-12, -150, 46, 60, -62, 18, 29, -60, 15, 26, -126, 127, -45, 149, -41, -35, -76, -218, 197, -47, -103, -85, -53, 69, -67, -140, 123, 192, 112, 64, -126, 23 | X
-39, 159, -131, -119, 280, 163, 35, -78, -83, -139, 198, -82, 171, -234, -198, 133, 93, 194, -138, 48, -63, 229, 35, 51, 101, -35, -101, -102, -63, -35, -64, -20 | X
62, -117, 54, 176, -240, -209, 53, 43, -40, 77, -212, 93, 23, 157, -186, -239, -464, 118, -236, -69, 54, 83, -48, -27, -220, -48, 411, 167, 349, -81, 168, -153 | F
56, -144, 121, 170, -101, 124, -22, 6, 109, 68, -186, 149, -141, 162, 25, -47, -76, -278, 47, -102, -162, -199, -99, 73, -96, -153, 180, 230, 88, 53, -77, 51 | W
-513, 200, -638, -158, 89, -317, -69, -235, 350, 72, 344, -467, 41, 188, 136, -601, 571, -808, 227, -4, 129, 300, 498, -146, 46, 400, -400, 190, -416, 160, -113, -112 | D
72, -84, 104, 183, -82, 88, 12, -43, 64, 73, -166, 188, -108, 88, 18, -192, -61, -81, 71, -110, -44, -72, -90, 122, -85, -161, 175, 228, 83, 83, -49, -26 | F
8, 235, -60, -29, 245, 131, -104, -65, -44, -74, 216, 74, 87, -344, -213, 26, 128, 478, -182, -21, -136, -13, -100, 53, 2, -122, -111, 59, -122, 18, 65, -117 | G
154, -194, -188, -103, -66, -391, 235, -14, -329, 257, -362, -97, 126, 186, -177, -176, 111, -208, 497, 65, 424, 43, -78, 48, -54, -54, 26, 70, -20, -40, 83, -238 | S
15, 2, -41, -32, 138, -71, -192, 34, 120, -5, -127, -60, -176, 196, 62, 232, 9, -291, 135, 125, 139, -190, -18, -71, -59, 86, -27, 88, 21, -147, 41, 42 | X
-7, -80, 151, 181, -43, 245, 9, 42, 47, 64, -174, 205, -144, 128, -18, -97, -56, -249, 85, -87, -175, -110, 20, 73, -17, -128, 118, 263, 45, 139, -172, -21 | S
-26, -131, 100, 113, -117, 143, 118, -5, 64, 90, -229, 150, -173, 246, -1, -175, -21, -394, 189, -71, -131, -204, -112, 82, -81, -44, 47, 217, 83, 80, -135, -58 | X
41, -160, 119, 175, -148, 116, 60, -11, 27, 38, -239, 212, -134, 186, 29, -119, -162, -218, 90, -106, -180, -228, -170, 62, -98, -96, 140, 192, 141, 76, -62, -35 | X
-2, 96, -174, -143, 160, 52, 115, -111, -141, -132, 148, -10, 124, -242, -194, -118, 164, 233, -36, 3, -51, 120, -55, 23, 70, -101, -138, -86, -93, -6, -7, -127 | S
-41, 140, -139, -65, 186, 171, 51, -15, -58, -81, 174, -83, 147, -205, -66, -36, 86, 338, -72, 3, 6, 172, 23, -11, 79, 40, -153, -129, -90, 104, 6, -90 | G
39, -69, 177, 141, -25, 267, 99, -23, -8, 71, -138, 205, -84, 52, -22, -117, -11, 21, 42, -61, -255, -84, -126, 142, -42, -161, 109, 276, 30, 77, -148, 2 | X
90, -127, -86, 7, -11, -125, -47, -33, -14, -115, -137, -156, 52, 460, 176, 5, -51, -211, 41, 69, 20, -185, 176, 18, -110, 123, 338, 29, 277, -75, -30, 186 | W
83, -31, -54, 95, 74, -14, -189, 76, -121, -15, 3, -75, -16, 141, 241, -122, 0, 259, 52, 9, -47, -25, 26, 57, -135, 220, 22, -31, 91, 11, 78, 27 | Z
43, -90, 90, 142, -81, 94, 106, -67, 37, 91, -113, 173, -50, 172, -35, -240, 1, -144, 95, -141, -135, -132, -13, 137, -75, -157, 99, 313, 22, 121, -158, 5 | K
155, -82, -21, 1, -6, -282, -83, 7, 14, -81, -79, -54, -31, 214, 177, 42, -54, 17, 2, 48, 163, -204, -17, -8, -62, 100, 84, 10, 175, -133, 161, 59 | Z
8, -160, 84, 94, -100, 135, 173, -63, -16, 29, -157, 221, -152, 136, -44, -117, -82, -221, 153, -110, -195, -96, -23, 107, -40, -137, 56, 188, 68, 84, -152, -52 | D
-279, 154, 332, 34, -185, 243, 300, -135, 377, 136, 386, -270, 446, -83, 12, -310, 43, 500, -676, -83, -488, 255, 340, 250, 79, 115, -58, 300, -447, -43, -108, 338 | Q
-73, 109, -85, -3, 168, -129, -322, 67, 88, -54, -70, -138, 110, 196, 102, 120, -12, -17, 106, 17, 143, -266, -83, -100, -110, 120, 3, 39, 178, -96, 50, 106 | X
93, 30, -17, 52, 51, -105, -118, -10, 6, -121, -62, -142, 17, 226, 105, -153, 109, 154, -56, 108, 29, -206, 115, 2, -77, 117, 104, 177, 101, -131, 89, 102 | W
50, -123, 128, 159, -75, 281, 23, 9, 5, 58, -141, 90, -193, 89, -35, -57, 62, -128, 102, -37, -271, -173, -233, 93, -47, -112, 44, 270, -46, 41, -41, -9 | Q
214, -117, -311, -113, -116, -307, 63, -26, 69, 159, -133, -358, -84, -15, 222, 63, 392, -742, 209, 232, 647, 251, 82, -37, 277, 219, -44, -304, -391, -45, 266, -68 | X
-41, -144, 68, 43, -87, 155, 22, -28, 61, 73, -164, 78, -137, 188, 39, -92, -17, -276, 164, -62, -165, -107, -72, 71, -50, -72, 85, 181, 5, 45, -111, -2 | D
-100, 163, -96, 18, 34, -334, -39, -117, 42, 119, 308, 53, 335, -230, -189, -236, -150, 513, -11, -151, 233, 340, 120, 55, -48, 46, -151, 201, -79, 49, 49, -82 | K
-25, -51, 135, 168, -63, 123, -13, -11, 88, 56, -139, 237, -140, 125, 40, -149, -37, -214, 113, -64, -135, -148, -45, 90, -59, -107, 131, 218, 118, 152, -155, -9 | X
69, -393, 228, -105, -341, -69, 148, 160, -206, 368, -529, 59, 20, 248, 194, -33, -448, -91, 227, -96, 94, 94, -416, -82, -32, -178, 182, -173, 256, -35, 52, -138 | Z
97, 342, -183, 491, 303, -34, -880, -95, 305, 147, 128, 87, -52, -217, -110, 106, 395, -139, 224, -279, 45, -33, 66, -37, 52, -299, -168, 270, -57, 64, 101, 173 | F
-278, 12, -123, -270, -111, -345, 244, -76, 94, 65, 148, -85, 305, -102, -151, -620, -16, 211, -178, -151, 23, 456, 399, -172, -12, -124, -210, 140, -103, 134, -162, -65 | W
-46, -24, 121, 197, -32, 49, 30, -6, 53, 43, -150, 258, -111, 142, -55, -213, -127, -205, 42, -100, -151, -170, 5, 97, -100, -143, 130, 252, 169, 122, -169, -33 | Z
54, 129, -116, -115, 170, 25, -97, -99, -83, -147, 141, 20, 114, -297, -110, 107, 133, 533, -19, 12, 86, 111, -162, 17, -53, -49, -47, -103, -35, 8, 69, -10 | G
-64, -101, 94, 176, -315, 48, -283, -34, -25, -154, -78, 23, 123, 106, 34, 358, -354, 251, -69, -58, -235, -291, -359, -66, -214, 271, 579, -119, 363, -91, 268, 119 | K
155, -304, -220, -83, -135, 76, 486, -325, -210, -278, -35, -393, -41, -84, -220, -122, 611, -64, 133, 236, -152, 145, -275, 117, 205, 153, -164, -82, -284, -68, 274, -128 | F
-39, 187, 484, 310, -174, 534, 508, 194, 137, 124, -146, 262, -53, 123, 3, -401, -49, -130, -598, -2, -490, -329, 250, 253, 198, 150, 495, 206, 128, 96, -178, -35 | D
82, -84, 40, -50, -1, -43, -102, 38, 84, -25, -135, -139, 49, 347, 86, 238, -132, -33, 16, 16, 12, -369, -86, -42, -128, 39, 123, 53, 115, -249, 96, 174 | S
25, -85, 103, 82, -63, 109, 104, -70, 19, 134, -83, 164, -101, 50, -41, -252, 103, -129, 96, -67, -198, -43, -95, 139, -30, -204, 13, 362, -62, 64, -138, -39 | X
-161, -220, -42, -304, -372, -342, 513, -169, -267, -95, -100, -191, 430, 156, -108, -225, -168, 187, 44, 37, 5, 111, 111, -50, -41, 31, 215, -67, 126, -165, -17, 38 | Z
106, 94, -2, 104, 39, -67, -176, 41, 24, -89, -76, 46, -44, 54, 169, -54, 1, 123, -89, 28, 82, -217, 12, -5, -3, 192, 172, 95, 125, -53, 139, 20 | G
83, 27, -133, -17, 86, -330, -40, 20, 7, -81, -71, 55, 14, 140, 156, -78, -203, -38, -45, 6, 323, 15, 151, 32, -94, 157, 179, -147, 252, 22, 34, -22 | Q
62, -200, 110, 205, -142, 190, 33, 19, 96, 111, -241, 123, -183, 194, 25, -136, 11, -327, 187, -116, -144, -160, -128, 98, -79, -130, 94, 292, -34, 152, -99, 30 | Q
279, 324, 355, 406, -132, 180, -287, 221, 355, 333, -160, 609, -111, -195, 317, -409, -248, 207, -647, -372, 35, -128, 175, 75, 40, -81, 308, 57, -103, 342, 39, -54 | S
120, 472, 134, 151, 174, 155, -14, -28, -46, 17, 396, 207, 282, -419, 37, -131, 35, 624, -691, -110, -117, 496, 643, 269, 276, 239, 292, 13, -4, 24, -33, 24 | W
195, -170, -142, -62, 13, -136, -114, 54, -122, -1, -127, -134, -29, 258, 153, 60, -30, -100, 182, -21, 142, 48, 62, -53, -12, 76, 71, -68, 154, -76, 85, 43 | Q
-204, 110, -304, -153, -71, -487, -42, -213, 251, -156, 75, -345, 89, 10, 118, -134, 440, -348, -60, 55, 289, -145, -27, -97, -109, 122, -259, -187, -185, -55, 157, 55 | Z
39, 57, -128, -99, 79, 17, 46, -74, -85, -103, 156, -15, 90, -189, -65, -128, 145, 322, -69, 4, 10, 156, -11, 22, 20, -38, -103, -46, -132, 82, -4, -38 | D
-64, -18, 109, 143, 5, 182, 66, 29, 100, 80, -125, 218, -190, 170, 24, -160, -59, -295, 97, -34, -151, -188, 23, 105, -43, -66, 101, 166, 74, 158, -197, -45 | D
-457, 413, 342, -75, 183, 347, 228, 258, 327, 285, 12, 394, -515, 60, 94, -278, 135, -434, -84, 108, -143, -169, 199, -76, 67, 79, -246, -22, 104, 253, -423, -311 | Z
32, -110, 117, 150, -54, 214, 114, -33, 4, 57, -134, 168, -118, 103, -29, -91, -71, -91, 70, -52, -202, -95, -98, 125, -44, -125, 127, 207, 78, 97, -110, -26 | G
-453, 472, 81, 216, 209, 206, 195, -17, 2, -183, 345, 117, 207, -323, -453, -296, 262, 230, -277, 52, -509, -223, 173, -64, 181, -76, -234, 151, 70, 260, -251, -60 | F
-9, -104, 178, 128, -75, 234, 75, 22, 58, 94, -127, 211, -91, 147, 48, -125, -109, -120, 58, -111, -223, -90, 59, 131, -27, -98, 165, 239, 32, 148, -191, 24 | D
94, -166, 395, 179, -87, 899, 122, 359, -57, 266, -70, -90, 179, 119, -189, -36, -480, 269, -469, 93, -674, 100, 183, 156, 149, 9, 742, 126, -156, 134, -85, 73 | K
-50, 209, -103, -4, 289, 270, -50, -38, -108, -134, 290, -29, 167, -250, -102, 1, 146, 435, -157, -4, -197, 162, 126, 105, 24, 45, -86, 9, -147, 67, -73, -18 | S
35, -144, -258, -347, -326, -375, 101, -282, 67, -134, -326, -210, 161, 246, 529, -200, 136, -543, -87, -206, 450, 324, 203, 31, 41, 335, 266, -451, 116, -52, 76, 35 | G
41, 331, 42, -18, 170, -126, -9, 258, 650, 477, 165, 261, -27, -109, 55, -243, -122, -554, -250, -136, 563, 81, 483, 61, 313, 93, 104, 109, -280, 262, -21, -236 | S
36, 91, -11, 132, 106, -246, -175, 74, -6, 6, -55, 148, -43, 127, 2, -142, -28, -35, 127, -37, 187, -150, 164, -11, -60, 10, 45, 116, 274, 65, -45, -22 | K
-67, 171, -284, -131, 168, -230, 1, -186, -39, -238, 212, -74, 150, -287, -110, -42, 154, 330, -75, 66, 192, 141, -104, -69, -40, 11, -178, -189, -20, 7, 100, -85 | W
-28, -67, 56, 148, -11, 90, 47, -82, 28, -6, -34, 158, -119, 107, -71, -71, 3, -211, 110, -58, -170, -65, -25, 86, -22, -132, 71, 180, 145, 93, -153, 5 | K
162, 570, -28, 256, 411, -243, -394, 34, 110, 169, 118, 466, -174, -212, 95, -431, 182, 79, -256, -149, 256, -148, 327, 266, -76, -42, -58, 196, 7, 148, -15, -269 | Z
-158, 187, -98, 200, 172, -208, -37, -18, 170, 215, 169, 205, 249, -37, -294, -183, -210, -116, 289, -1, 261, 157, 394, 14, 133, -141, 128, 116, 49, 400, -231, -16 | F
43, 89, -290, -276, 211, -385, -30, -103, -45, -84, -45, 25, 291, 108, 34, 78, -235, 73, 113, -90, 546, 407, 674, -92, 42, -94, 241, -298, 305, 61, -118, -14 | G
91, -119, -47, -24, 21, -46, -80, 21, -22, -152, -150, -125, -26, 321, 173, 236, -171, 48, 48, 10, 57, -252, -104, -97, -139, 146, 108, -55, 237, -173, 139, 92 | F
204, 15, -83, -37, 151, -131, -152, 17, -128, 35, -104, -163, 8, 145, 20, -39, 265, 185, 216, 101, 237, -129, -89, 5, -79, -31, -93, 161, -51, -131, 88, 62 | F
-66, 243, -368, -175, 178, -266, 61, -285, 10, -46, 209, -111, 135, 0, -101, -243, 133, 346, -98, -39, 150, 130, 166, 26, -278, 32, -263, -34, -189, -134, 64, -135 | S
45, -90, 80, 119, -28, 136, 79, -24, 41, 53, -170, 175, -161, 223, 54, -131, -36, -266, 97, -69, -134, -153, -22, 131, -75, -97, 171, 135, 138, 76, -134, -22 | Z
14, -27, -45, -92, -49, -195, 116, -39, 12, -113, -16, -183, 36, 270, 197, -246, 37, 175, -95, 114, 60, -151, 93, -15, -93, 212, 94, 28, 107, -129, 111, 38 | F
